Below are the code and all the weights of a small trained network. Each question names an input and a class and asks about switching units off, where a switched-off unit gives its printed mean instead of its output.

import numpy as np


def w(rows, s, z=0):
    codes = np.array(rows[::2]) - 128.0
    scale = np.full(codes.shape[1], s)
    scale[-1] = z or s
    return codes * scale


def norm(h):
    return h / np.sqrt((h * h).mean(-1, keepdims=True) + 1e-5)


def f(y):
    return np.maximum(y, 0)


def log_softmax(a):
    a = a - a.max(-1, keepdims=True)
    return a - np.log(np.exp(a).sum(-1, keepdims=True))


def net(x, mask):
    res = np.array(x, float).reshape(1, 7) / 4 @ E
    u = 0
    for l in range(4):
        y = f(norm(res) @ A[l][:, :-1].T + A[l][:, -1])
        res = res + np.where(mask[u : u + 6], y, B[l][:, -1]) @ B[l][:, :-1]
        u += 6
    return log_softmax(norm(res)[-1] @ U[:, :-1].T + U[:, -1])


A, B = {}, {}
E = w([
[104,227,211,38,210,64],'x0',
[195,138,190,114,89,225],'x1',
[164,197,44,127,127,133],'x2',
[139,88,179,249,213,224],'x3',
[245,43,101,89,148,74],'x4',
[166,254,106,83,26,174],'x5',
[176,180,88,119,221,149],'x6',
],0.0055)
A[0] = w([
[133,64,166,22,19,59,116],'0.n0',
[95,102,226,200,19,128,83],'0.n1',
[57,254,88,110,3,82,4],'0.n2',
[112,131,188,113,87,41,51],'0.n3',
[47,165,196,113,243,58,44],'0.n4',
[59,135,60,104,140,118,133],'0.n5',
],0.0099,0.0033)
B[0] = w([
[212,47,162,19,103,151,252],'0.n0',
[124,113,82,127,92,239,204],'0.n1',
[27,194,12,175,148,42,254],'0.n2',
[93,77,124,43,108,129,181],'0.n3',
[156,115,241,157,190,81,225],'0.n4',
[159,75,115,147,154,159,178],'0.n5',
],0.012,0.0068)
A[1] = w([
[89,196,48,62,37,126,11],'1.n0',
[228,246,93,90,132,107,134],'1.n1',
[196,190,13,89,149,116,80],'1.n2',
[173,229,179,72,23,193,90],'1.n3',
[25,185,178,61,96,159,12],'1.n4',
[96,74,69,176,98,73,2],'1.n5',
],0.013,0.0028)
B[1] = w([
[5,201,6,142,130,187,253],'1.n0',
[153,115,24,83,80,166,213],'1.n1',
[81,93,103,207,161,137,246],'1.n2',
[149,157,183,145,166,210,197],'1.n3',
[193,151,95,193,106,32,164],'1.n4',
[190,138,84,141,139,140,193],'1.n5',
],0.015,0.0068)
A[2] = w([
[133,157,173,181,89,102,4],'2.n0',
[151,112,128,58,90,56,43],'2.n1',
[167,107,120,131,155,120,172],'2.n2',
[124,188,139,88,211,77,126],'2.n3',
[167,7,57,178,204,79,99],'2.n4',
[56,41,179,179,89,145,81],'2.n5',
],0.015,0.002)
B[2] = w([
[67,130,169,143,161,172,134],'2.n0',
[99,72,70,81,110,65,162],'2.n1',
[69,137,139,94,120,149,171],'2.n2',
[225,171,201,142,71,33,170],'2.n3',
[5,240,58,119,150,124,251],'2.n4',
[227,168,73,99,150,196,164],'2.n5',
],0.013,0.012)
A[3] = w([
[112,66,109,249,89,217,103],'3.n0',
[133,140,54,215,149,82,133],'3.n1',
[72,66,188,149,97,104,39],'3.n2',
[112,119,82,150,55,123,3],'3.n3',
[201,217,134,145,79,178,59],'3.n4',
[58,139,217,246,133,87,61],'3.n5',
],0.012,0.0022)
B[3] = w([
[106,41,147,49,156,141,220],'3.n0',
[139,102,124,207,55,146,254],'3.n1',
[193,190,52,121,114,108,135],'3.n2',
[116,110,134,115,253,132,183],'3.n3',
[177,85,107,117,54,81,183],'3.n4',
[60,184,190,116,130,231,169],'3.n5',
],0.015,0.0075)
U = w([
[198,44,153,80,116,217,153],'0',
[132,102,163,41,127,27,93],'1',
[68,147,39,157,133,145,174],'2',
[120,195,252,179,170,101,142],'3',
[201,120,155,209,87,76,2],'4',
],0.013,0.007)

Each question gives the input, the list of numbers given to net, and the class t.
The units are the neurons (one row each of A and B). Each row of codes is followed by its name. A weight is (code - 128) times the scale printed after its matrix; where a second scale follows, it is the last column's (A, B and U).
mask holds one flag per neuron, layer by layer. A switched-off neuron (its flag False) gives its mean, the last column of its row in B, instead of its output. The means were averaged over made-up inputs and are rounded, as every weight is.
A unit's drop is (log p(t) with every unit on - log p(t) with that unit switched off) / (log p(t) with every unit on - log p(t) with every unit switched off).
The circuit of an input: a set's keep is (log p(t) with only the set's units on - log p(t) with every unit switched off) / (log p(t) with every unit on - log p(t) with every unit switched off). Starting from the 12 units with the biggest drops (on a tie, the unit counted first), units are removed one at a time, each time the one whose removal leaves the highest keep (on an exact tie, the one counted first), for as long as the keep stays at least 0.8.
units of the circuit, in order: the units of the circuit, biggest drop first
unit that matters most: the unit with the biggest drop
top k neurons: the k neurons with the biggest drops, biggest first
top k neurons in layer l: the k neurons of layer l with the biggest drops, biggest first
drop when u is switched off: that unit's drop, to one decimal
input [0,4,5,8,-7,-7,1], class 0: units of the circuit, in order : 0.n2, 1.n2, 2.n4
input [1,-7,4,-3,5,-6,-7], class 1: unit that matters most : 0.n0
input [6,-2,-4,-2,-5,2,-6], class 1: units of the circuit, in order : 0.n4, 2.n4
input [6,-1,-6,0,-8,7,4], class 3: units of the circuit, in order : 0.n4, 2.n3
input [-4,2,7,4,4,5,-2], class 0: top 2 neurons : 0.n2, 1.n3
input [7,6,7,-3,-7,-5,3], class 3: top 2 neurons : 0.n4, 0.n0
input [-8,-1,-3,5,-6,-3,-1], class 0: top 2 neurons : 0.n2, 0.n1
input [2,1,-4,4,2,-6,0], class 3: top 2 neurons : 0.n4, 1.n1
input [-8,-2,-2,-4,-3,-4,-8], class 0: top 2 neurons : 0.n1, 0.n2
input [8,0,-8,6,8,-7,-7], class 3: top 3 neurons : 0.n4, 1.n1, 3.n0
input [1,7,1,6,-6,6,4], class 0: top 2 neurons : 0.n2, 2.n4
input [1,0,-4,-7,8,1,2], class 0: top 2 neurons : 0.n0, 0.n2
input [3,-5,3,6,7,-4,-6], class 3: top 2 neurons in layer 1 : 1.n1, 1.n2
input [5,2,2,6,5,8,-1], class 0: top neuron in layer 0 : 0.n2
input [8,-3,8,8,-3,5,-2], class 4: drop when 2.n4 is switched off : 0.1
input [-1,0,-4,-3,3,-7,-5], class 1: drop when 1.n0 is switched off : 0.2
input [8,-5,-2,-2,-4,4,1], class 3: drop when 3.n5 is switched off : 0.1
